Below is a small trained network, with its code and all its weights. Each question gives an input and a class and asks what happens when units are switched off, that is, made to give their printed mean instead of their output.

import numpy as np


def w(rows, s, z=0):
    codes = np.array(rows[::2]) - 128.0
    scale = np.full(codes.shape[1], s)
    scale[-1] = z or s
    return codes * scale


def norm(h):
    return h / np.sqrt((h * h).mean(-1, keepdims=True) + 1e-5)


def f(y):
    return np.maximum(y, 0)


def log_softmax(a):
    a = a - a.max(-1, keepdims=True)
    return a - np.log(np.exp(a).sum(-1, keepdims=True))


def net(x, mask):
    res = np.array(x, float).reshape(1, 3) / 4 @ E
    u = 0
    for l in range(2):
        y = f(norm(res) @ A[l][:, :-1].T + A[l][:, -1])
        res = res + np.where(mask[u : u + 9], y, B[l][:, -1]) @ B[l][:, :-1]
        u += 9
    return log_softmax(norm(res)[-1] @ U[:, :-1].T + U[:, -1])


A, B = {}, {}
E = w([
[211,100,96,65,210,110,75,111,140,179],'x0',
[142,27,161,136,124,226,54,140,12,117],'x1',
[175,55,200,125,156,178,255,123,197,124],'x2',
],0.0078)
A[0] = w([
[80,111,146,118,151,188,186,138,155,122,184],'L0N0',
[157,57,3,123,186,102,124,124,156,127,133],'L0N1',
[103,134,140,193,99,115,191,74,87,130,55],'L0N2',
[112,167,78,162,62,119,59,130,138,125,107],'L0N3',
[123,77,160,142,132,152,98,133,95,134,2],'L0N4',
[132,107,86,148,173,204,146,108,58,103,198],'L0N5',
[105,149,170,190,73,91,143,93,145,165,143],'L0N6',
[134,172,187,126,189,141,120,133,112,77,84],'L0N7',
[92,155,167,133,178,137,118,106,226,122,168],'L0N8',
],0.0053)
B[0] = w([
[153,213,170,186,97,131,67,116,98,208,238],'L0N0',
[140,164,159,99,94,153,113,182,139,53,197],'L0N1',
[143,100,143,93,160,119,64,176,182,83,160],'L0N2',
[191,186,232,138,128,157,173,130,116,184,212],'L0N3',
[109,124,111,90,110,148,135,166,127,160,143],'L0N4',
[96,168,111,39,119,69,209,124,120,152,253],'L0N5',
[148,96,111,46,149,145,68,131,157,71,205],'L0N6',
[180,139,93,150,126,169,155,214,117,123,128],'L0N7',
[124,62,95,77,101,116,172,148,2,155,216],'L0N8',
],0.0073,0.0046)
A[1] = w([
[35,117,139,208,90,141,153,129,133,14,55],'L1N0',
[118,72,96,143,114,191,119,116,87,91,55],'L1N1',
[189,86,86,124,253,112,87,103,161,133,3],'L1N2',
[144,57,165,168,143,170,190,106,202,132,46],'L1N3',
[115,157,69,154,128,60,160,98,224,128,40],'L1N4',
[104,50,140,150,142,195,90,111,72,134,88],'L1N5',
[100,132,157,185,111,147,129,126,145,98,88],'L1N6',
[147,150,156,97,105,129,103,144,104,143,161],'L1N7',
[73,162,74,177,121,99,48,111,102,131,54],'L1N8',
],0.012,0.0041)
B[1] = w([
[151,123,16,63,173,188,52,130,193,100,200],'L1N0',
[103,121,107,54,106,69,185,154,132,146,158],'L1N1',
[69,151,52,161,100,223,74,136,208,52,168],'L1N2',
[208,234,171,202,112,104,48,88,58,178,183],'L1N3',
[41,2,140,135,173,117,179,158,49,102,189],'L1N4',
[63,101,111,181,202,50,215,146,136,104,194],'L1N5',
[175,99,103,105,137,152,76,115,179,123,163],'L1N6',
[111,108,135,112,75,116,120,113,160,119,255],'L1N7',
[253,163,214,233,169,185,170,86,123,184,190],'L1N8',
],0.0097,0.0088)
U = w([
[235,199,234,205,145,134,124,102,86,189,138],'0',
[37,44,111,128,185,52,216,154,74,125,252],'1',
[134,127,30,97,135,204,52,137,230,73,101],'2',
[106,121,178,80,6,82,113,114,136,152,43],'3',
],0.017,0.0018)

Each question gives the input, the list of numbers given to net, and the class t.
The units are the neurons (one row each of A and B). Each row of codes is followed by its name. A weight is (code - 128) times the scale printed after its matrix; where a second scale follows, it is the last column's (A, B and U).
mask holds one flag per neuron, layer by layer. A switched-off neuron (its flag False) gives its mean, the last column of its row in B, instead of its output. The means were averaged over made-up inputs and are rounded, as every weight is.
A unit's drop is (log p(t) with every unit on - log p(t) with that unit switched off) / (log p(t) with every unit on - log p(t) with every unit switched off).
most important unit: the unit with the biggest drop
top k neurons: the k neurons with the biggest drops, biggest first
k most important neurons of layer l: the k neurons of layer l with the biggest drops, biggest first
drop when u is switched off: that unit's drop, to one decimal
input [-2,4,2], class 1: most important unit => L1N5
input [-1,-3,-2], class 3: 3 most important neurons of layer 0 => (L0N3, L0N8, L0N5)
input [-2,-3,2], class 3: 2 most important neurons of layer 0 => (L0N8, L0N0)
input [-7,5,4], class 2: top 2 neurons => (L1N0, L0N8)
input [4,5,-5], class 0: top 4 neurons => (L1N8, L0N8, L1N4, L0N6)
input [3,1,1], class 3: top 2 neurons => (L0N1, L1N0)
input [-7,-2,-6], class 2: top 3 neurons => (L1N0, L0N0, L1N3)
input [-5,-5,0], class 1: top 3 neurons => (L1N4, L0N1, L1N2)
input [5,-1,4], class 2: top 3 neurons => (L1N2, L0N3, L1N8)
input [8,5,7], class 2: top 2 neurons => (L1N2, L0N3)
input [-7,-6,2], class 2: top 2 neurons => (L1N0, L0N5)
input [-7,-7,-4], class 1: 2 most important neurons of layer 0 => (L0N1, L0N3)
input [0,7,-5], class 1: top 2 neurons => (L1N5, L0N0)
input [2,-3,3], class 3: top 4 neurons => (L0N8, L1N8, L1N5, L1N4)
input [1,1,3], class 3: top 2 neurons => (L0N0, L1N8)
input [2,5,-4], class 1: top neuron => (L0N0)
input [8,6,3], class 2: top 3 neurons => (L1N2, L0N8, L1N4)
input [0,-1,-3], class 3: 4 most important neurons of layer 1 => (L1N8, L1N3, L1N7, L1N0)
input [-7,3,-6], class 2: 2 most important neurons of layer 1 => (L1N0, L1N3)
input [7,-8,-2], class 1: most important unit => L1N4
input [2,3,1], class 3: 2 most important neurons of layer 0 => (L0N5, L0N8)
input [-1,-1,2], class 3: 2 most important neurons of layer 1 => (L1N8, L1N4)
input [6,-5,-6], class 0: 2 most important neurons of layer 0 => (L0N6, L0N5)
input [-8,7,4], class 2: 2 most important neurons of layer 1 => (L1N0, L1N6)
input [5,-2,-5], class 0: 2 most important neurons of layer 1 => (L1N8, L1N0)
input [0,-5,8], class 0: drop when L1N3 is switched off => 2.6
